Here is a tiny trained network, its code and every weight. The questions are about switching its units off for an input and a target symbol, where a switched-off unit gives its printed mean instead of its output.

import numpy as np


def w(rows, s, z=0):
    codes = np.array(rows[::2]) - 128.0
    scale = np.full(codes.shape[1], s)
    scale[-1] = z or s
    return codes * scale


def f(y):
    return np.maximum(y, 0)


def softmax(a):
    e = np.exp(a - a.max(-1, keepdims=True))
    return e / e.sum(-1, keepdims=True)


def log_softmax(a):
    a = a - a.max(-1, keepdims=True)
    return a - np.log(np.exp(a).sum(-1, keepdims=True))


def net(x, mask):
    ids = ['βγδζηθλμξστψω'.index(c) for c in x.split()]
    T = len(ids)
    res = E[ids] + P[:T]
    r = res
    for j in range(2):
        rows = slice(2 * j, 2 * j + 2)
        q, k, v = (r @ M[0][rows].T for M in (Q, K, V))
        z = softmax(np.where(np.tri(T) > 0, q @ k.T / 2**0.5, -1e9)) @ v
        o = O[0][rows]
        res = res + np.where(mask[j], z, o[:, -1]) @ o[:, :-1]
    y = f(res @ A[0][:, :-1].T + A[0][:, -1])
    res = res + np.where(mask[2:6], y, B[0][:, -1]) @ B[0][:, :-1]
    return log_softmax(res[-1] @ U[:, :-1].T + U[:, -1])


Q, K, V, O, A, B = {}, {}, {}, {}, {}, {}
E = w([
[138,65,129,81,138,134],'β',
[92,139,116,192,213,214],'γ',
[69,114,152,192,185,206],'δ',
[110,107,122,125,134,169],'ζ',
[112,128,104,126,143,182],'η',
[127,155,133,186,167,191],'θ',
[74,49,153,135,187,178],'λ',
[62,109,102,160,158,212],'μ',
[142,151,74,122,111,185],'ξ',
[106,120,104,129,145,186],'σ',
[98,132,85,134,159,197],'τ',
[235,206,126,138,7,143],'ψ',
[170,174,83,138,160,179],'ω',
],0.017)
P = w([
[190,75,69,176,122,142],'0',
[153,114,94,70,152,178],'1',
[123,157,216,104,137,150],'2',
[111,113,41,158,105,129],'3',
[137,128,123,164,222,124],'4',
[136,135,189,56,99,140],'5',
[137,103,55,131,79,108],'6',
[24,250,88,112,123,108],'7',
[117,182,158,92,101,184],'8',
[183,83,109,171,99,115],'9',
[42,105,125,118,99,80],'10',
],0.019)
Q[0] = w([
[97,95,42,200,113,11],'h0',
[204,80,124,204,180,134],'h0',
[122,186,102,109,114,52],'h1',
[113,181,128,119,118,63],'h1',
],0.011)
K[0] = w([
[19,254,97,47,158,23],'h0',
[132,119,123,22,95,252],'h0',
[116,103,151,132,125,85],'h1',
[167,122,54,181,130,148],'h1',
],0.012)
V[0] = w([
[130,85,73,54,53,130],'h0',
[249,232,82,163,116,149],'h0',
[180,127,167,125,133,175],'h1',
[108,173,215,77,115,152],'h1',
],0.014)
O[0] = w([
[7,61,146,93,82,83,178],'h0',
[130,155,180,176,153,55,255],'h0',
[142,152,65,124,68,210,250],'h1',
[196,173,142,124,99,95,130],'h1',
],0.016,0.0064)
A[0] = w([
[228,41,75,254,112,131,3],'n0',
[103,19,3,181,124,139,245],'n1',
[58,58,81,165,234,53,84],'n2',
[106,2,51,214,88,51,61],'n3',
],0.0081,0.0034)
B[0] = w([
[90,226,88,108,75,134,175],'n0',
[117,230,105,161,255,108,251],'n1',
[131,53,114,179,64,152,185],'n2',
[175,149,88,29,99,104,194],'n3',
],0.014,0.016)
U = w([
[20,163,86,121,99,129,110],'β',
[225,120,127,145,132,201,114],'γ',
[183,86,93,101,112,254,139],'δ',
[100,139,180,119,161,162,201],'ζ',
[80,139,158,161,165,87,1],'η',
[212,179,132,105,151,104,58],'θ',
[164,115,159,92,189,219,142],'λ',
[155,154,224,124,241,99,24],'μ',
[7,86,105,118,59,211,153],'ξ',
[49,148,193,125,167,119,114],'σ',
[107,123,157,144,151,156,212],'τ',
[118,113,152,162,116,140,221],'ψ',
[244,89,140,218,177,130,248],'ω',
],0.0087,0.0056)

Each question gives the input, a string of symbols that net reads in full, and the target symbol t.
The units are the heads (2 rows each of Q, K, V and O) and the neurons (one row each of A and B). Each row of codes is followed by its name. A weight is (code - 128) times the scale printed after its matrix; where a second scale follows, it is the last column's (O, A, B and U).
mask holds one flag per unit, heads first, then neurons. A switched-off unit (its flag False) gives its mean, the last column of its rows in O or B, instead of its output. The means were averaged over made-up inputs and are rounded, as every weight is.
A unit's drop is (log p(t) with every unit on - log p(t) with that unit switched off) / (log p(t) with every unit on - log p(t) with every unit switched off).
The circuit of an input: a set's keep is (log p(t) with only the set's units on - log p(t) with every unit switched off) / (log p(t) with every unit on - log p(t) with every unit switched off). Starting from all 6 units, units are removed one at a time, each time the one whose removal leaves the highest keep (on an exact tie, the one counted first), for as long as the keep stays at least 0.8.
units of the circuit, in order: the units of the circuit, biggest drop first
unit that matters most: the unit with the biggest drop
top k neurons: the k neurons with the biggest drops, biggest first
which heads matter: for each layer, one digit per head in row order, 1 if its drop is at least 0.15 and else 0, layers parted by /
input ω β η β β μ β ξ λ ω λ, target ξ: units of the circuit, in order => [n1 n2 h0]
input β θ τ, target ξ: which heads matter => 10
input ω ψ ξ, target μ: which heads matter => 10
input λ ω β β λ η τ λ, target λ: unit that matters most => h0
input ξ ξ λ λ ξ ω, target σ: which heads matter => 10
input γ ξ ω β θ γ, target θ: units of the circuit, in order => [h0 h1]
input β γ λ β β λ, target ξ: which heads matter => 10
input σ ω β β ξ, target ω: top 2 neurons => [n0 n1]
input ψ β τ σ δ, target β: units of the circuit, in order => [h0 n1]
input γ β λ ω λ β δ ξ, target λ: units of the circuit, in order => [h0 h1 n1]
input ψ ω λ ω β ξ, target η: which heads matter => 10
input ω β δ θ β β λ ω ω β λ, target ω: units of the circuit, in order => [h0 n2]
input ω γ λ γ β, target γ: top 2 neurons => [n1 n3]
input λ ω ζ β β λ, target δ: units of the circuit, in order => [h0]
input θ β ω β β ξ, target ω: units of the circuit, in order => [h0 n3]
input θ β β β ξ β, target ω: units of the circuit, in order => [h0 n1]
input β σ ω β β ξ σ, target θ: units of the circuit, in order => [n3 n2 n1]
input ξ ξ β γ σ τ τ λ ψ λ, target θ: which heads matter => 01
input ξ λ ω γ μ σ β ψ λ β ξ, target ψ: top 2 neurons => [n2 n1]
input β λ β ξ γ ω ω ξ, target γ: units of the circuit, in order => [h0]
input ω β γ ξ β ξ τ η β δ, target β: which heads matter => 00
input ζ β λ λ β, target β: which heads matter => 10
input τ ξ ζ β ξ ω β β γ θ, target β: top 2 neurons => [n1 n3]
input λ β ω ω ψ μ λ, target θ: which heads matter => 00
input β β τ ω τ β ω τ ω β, target θ: which heads matter => 00
input λ ω β β η, target ω: units of the circuit, in order => [h0 n0 n2]
input ξ β ξ θ β β ω β θ, target σ: which heads matter => 10
input θ β τ ζ ω τ δ β ω, target ω: top 2 neurons => [n1 n3]
input β ω β ζ ξ ξ λ ζ, target ξ: which heads matter => 01
